Here is a tiny trained network, its code and every weight. The questions are about switching its units off for an input and a class, where a switched-off unit gives its printed mean instead of its output.

import numpy as np


def w(rows, s, z=0):
    codes = np.array(rows[::2]) - 128.0
    scale = np.full(codes.shape[1], s)
    scale[-1] = z or s
    return codes * scale


def norm(h):
    return h / np.sqrt((h * h).mean(-1, keepdims=True) + 1e-5)


def f(y):
    return y / 2 * (1 + np.tanh(0.7978845608 * (y + 0.044715 * y**3)))


def log_softmax(a):
    a = a - a.max(-1, keepdims=True)
    return a - np.log(np.exp(a).sum(-1, keepdims=True))


def net(x, mask):
    res = np.array(x, float).reshape(1, 8) / 4 @ E
    u = 0
    for l in range(3):
        y = f(norm(res) @ A[l][:, :-1].T + A[l][:, -1])
        res = res + np.where(mask[u : u + 9], y, B[l][:, -1]) @ B[l][:, :-1]
        u += 9
    return log_softmax(norm(res)[-1] @ U[:, :-1].T + U[:, -1])


A, B = {}, {}
E = w([
[63,69,126,136,74,140,45,129,130,112,220],'x0',
[164,178,206,214,47,117,68,146,162,92,73],'x1',
[104,191,117,151,254,111,85,188,203,53,167],'x2',
[165,110,54,126,144,148,68,52,107,79,85],'x3',
[71,148,81,169,109,164,145,100,199,169,109],'x4',
[129,129,129,124,129,126,127,123,129,131,129],'x5',
[156,166,141,87,78,152,204,70,156,27,191],'x6',
[127,125,128,127,127,128,130,130,128,129,128],'x7',
],0.008)
A[0] = w([
[206,109,37,131,155,177,30,47,78,67,71,2],'0.n1',
[39,43,146,141,74,133,55,119,143,129,206,74],'0.n2',
[49,125,65,174,110,215,155,95,214,161,76,64],'0.n3',
[104,144,254,133,127,66,209,201,130,218,206,31],'0.n4',
[192,83,218,57,174,108,83,154,18,74,128,60],'0.n5',
[82,88,133,145,162,70,69,215,70,206,43,52],'0.n6',
[145,94,143,81,39,143,135,53,103,193,100,59],'0.n7',
[175,165,129,149,175,76,223,109,145,164,23,93],'0.n8',
[136,102,146,96,76,128,141,120,111,188,95,84],'0.n9',
],0.0072,0.0082)
B[0] = w([
[40,108,77,96,84,123,155,178,207,101,62,206],'0.n1',
[190,188,99,77,138,172,96,165,75,110,116,252],'0.n2',
[154,173,98,139,90,8,159,144,136,164,187,187],'0.n3',
[73,111,19,115,81,133,130,125,182,79,47,217],'0.n4',
[131,204,52,185,81,60,169,131,177,201,187,228],'0.n5',
[178,107,105,145,156,196,134,46,206,142,156,241],'0.n6',
[118,108,131,192,175,131,170,178,100,88,139,222],'0.n7',
[146,162,108,81,100,177,47,177,69,104,175,233],'0.n8',
[103,117,111,190,168,143,140,146,93,85,132,168],'0.n9',
],0.012,0.0036)
A[1] = w([
[90,24,154,113,67,118,63,176,156,146,222,66],'1.n1',
[2,114,107,95,77,120,128,156,169,121,36,1],'1.n2',
[78,91,125,68,195,79,136,54,84,136,139,27],'1.n3',
[135,91,156,128,124,83,109,129,105,128,170,61],'1.n4',
[131,114,107,140,166,101,75,135,108,185,75,124],'1.n5',
[139,145,175,82,86,118,205,142,125,49,168,131],'1.n6',
[202,178,164,81,172,134,223,190,150,201,10,68],'1.n7',
[155,140,249,197,79,99,55,79,122,112,38,37],'1.n8',
[107,191,101,135,197,126,87,143,186,84,157,105],'1.n9',
],0.008,0.0056)
B[1] = w([
[45,233,72,137,134,139,124,59,95,145,71,135],'1.n1',
[171,57,111,94,117,118,133,148,157,90,102,176],'1.n2',
[93,131,154,107,121,104,121,138,147,162,122,129],'1.n3',
[66,168,78,134,114,137,117,88,138,117,114,108],'1.n4',
[117,148,150,133,116,141,162,37,163,98,146,158],'1.n5',
[167,92,92,163,164,165,77,72,179,170,102,217],'1.n6',
[4,170,83,150,90,152,60,48,87,131,151,138],'1.n7',
[106,107,209,68,131,107,125,167,138,184,140,153],'1.n8',
[127,83,132,176,101,134,176,141,58,136,114,253],'1.n9',
],0.012,0.0057)
A[2] = w([
[77,68,70,2,204,107,210,98,70,182,183,120],'2.n1',
[116,145,145,145,228,74,102,179,171,61,162,24],'2.n2',
[63,96,199,214,178,134,186,119,42,94,127,75],'2.n3',
[158,81,144,115,17,122,182,69,35,159,82,17],'2.n4',
[168,183,143,99,128,83,174,87,97,125,72,39],'2.n5',
[146,165,181,76,99,146,205,54,169,14,195,77],'2.n6',
[105,204,133,140,227,91,116,152,191,62,128,99],'2.n7',
[136,160,174,164,71,114,68,161,167,103,99,106],'2.n8',
[129,192,108,188,82,2,155,112,120,185,196,1],'2.n9',
],0.0083,0.0052)
B[2] = w([
[134,149,227,139,93,93,103,145,154,108,96,254],'2.n1',
[80,127,82,173,93,124,173,72,53,148,121,130],'2.n2',
[153,70,141,145,149,139,155,160,127,82,147,160],'2.n3',
[27,156,111,175,194,82,146,138,117,115,146,139],'2.n4',
[33,154,90,159,79,106,88,97,113,169,128,115],'2.n5',
[75,91,104,143,183,108,81,95,126,254,95,137],'2.n6',
[50,114,100,131,64,117,158,72,72,162,129,141],'2.n7',
[98,118,155,55,171,97,167,137,128,135,141,179],'2.n8',
[183,133,125,102,132,89,170,136,160,115,163,191],'2.n9',
],0.012,0.0066)
U = w([
[19,87,55,99,82,114,128,138,182,90,30,107],'0',
[143,202,78,166,96,8,168,109,142,179,213,97],'1',
[88,66,146,221,163,138,197,136,14,108,142,95],'2',
[148,83,139,140,210,192,82,22,173,221,129,97],'3',
[120,237,110,56,114,203,50,135,25,95,172,78],'4',
[192,104,154,114,125,140,141,164,151,103,141,254],'5',
[106,120,252,64,124,74,124,144,149,130,113,85],'6',
[202,112,143,128,136,138,141,166,147,92,128,216],'7',
],0.012,0.0095)

Each question gives the input, the list of numbers given to net, and the class t.
The units are the neurons (one row each of A and B). Each row of codes is followed by its name. A weight is (code - 128) times the scale printed after its matrix; where a second scale follows, it is the last column's (A, B and U).
mask holds one flag per neuron, layer by layer. A switched-off neuron (its flag False) gives its mean, the last column of its row in B, instead of its output. The means were averaged over made-up inputs and are rounded, as every weight is.
A unit's drop is (log p(t) with every unit on - log p(t) with that unit switched off) / (log p(t) with every unit on - log p(t) with every unit switched off).
The circuit of an input: a set's keep is (log p(t) with only the set's units on - log p(t) with every unit switched off) / (log p(t) with every unit on - log p(t) with every unit switched off). Starting from the 12 units with the biggest drops (on a tie, the unit counted first), units are removed one at a time, each time the one whose removal leaves the highest keep (on an exact tie, the one counted first), for as long as the keep stays at least 0.8.
circuit, biggest first: the units of the circuit, biggest drop first
unit that matters most: the unit with the biggest drop
top k neurons: the k neurons with the biggest drops, biggest first
top k neurons in layer l: the k neurons of layer l with the biggest drops, biggest first
input [1,-7,-6,0,-8,2,-8,-5], class 1: top 2 neurons : (0.n5; 1.n6)
input [-4,-7,1,5,1,2,-4,7], class 6: circuit, biggest first : (2.n1; 1.n6)
input [-3,0,-1,-5,-5,5,-3,0], class 0: circuit, biggest first : (0.n4)
input [-8,8,-1,8,2,0,-1,8], class 0: top 4 neurons : (0.n1; 0.n2; 2.n1; 1.n7)
input [-3,-6,7,-8,-2,8,7,4], class 0: circuit, biggest first : (0.n4; 2.n7)
input [7,-8,-5,-2,-4,-7,-8,0], class 3: top 2 neurons : (0.n6; 0.n8)
input [7,-6,-4,-3,-7,-3,5,-3], class 1: top 2 neurons in layer 0 : (0.n5; 0.n8)
input [5,7,-7,-1,6,-1,1,-2], class 2: circuit, biggest first : (0.n7; 2.n4)
input [7,-6,-6,0,2,2,-8,5], class 3: top 3 neurons : (0.n6; 1.n9; 0.n8)
input [7,0,2,5,4,-8,-8,-1], class 3: top 3 neurons : (0.n6; 0.n8; 1.n5)
input [-2,4,7,8,-6,8,6,-5], class 0: circuit, biggest first : (0.n1; 2.n7)
input [-4,1,5,8,-7,7,-7,0], class 0: top 2 neurons in layer 0 : (0.n1; 0.n3)
input [7,-8,-4,0,6,-7,6,-1], class 6: circuit, biggest first : (2.n1; 0.n4)
input [-2,3,-6,-3,0,2,7,3], class 3: unit that matters most : 1.n6
input [-1,6,5,-4,2,-6,-6,1], class 3: circuit, biggest first : (0.n6; 2.n1)
input [-4,7,-7,8,-6,1,8,8], class 0: circuit, biggest first : (0.n1; 2.n4)
input [-7,6,-6,-1,-7,4,2,5], class 1: top 2 neurons : (0.n5; 0.n2)
input [-5,-3,0,-4,7,-5,-7,5], class 1: top 2 neurons : (0.n3; 1.n6)
input [2,-8,8,6,5,5,-1,-5], class 2: top 3 neurons : (1.n9; 2.n2; 0.n4)
input [8,8,7,4,3,0,-7,1], class 4: unit that matters most : 0.n2
input [-7,3,-5,-4,-2,-4,4,3], class 4: top 3 neurons : (0.n8; 1.n9; 1.n7)
input [8,6,5,8,-8,-4,-2,7], class 0: top 2 neurons : (0.n1; 0.n8)
input [-3,0,-7,-3,8,5,4,6], class 1: top 3 neurons : (0.n3; 1.n9; 2.n9)
input [6,8,7,3,-8,-8,5,2], class 1: top 2 neurons : (0.n5; 0.n7)
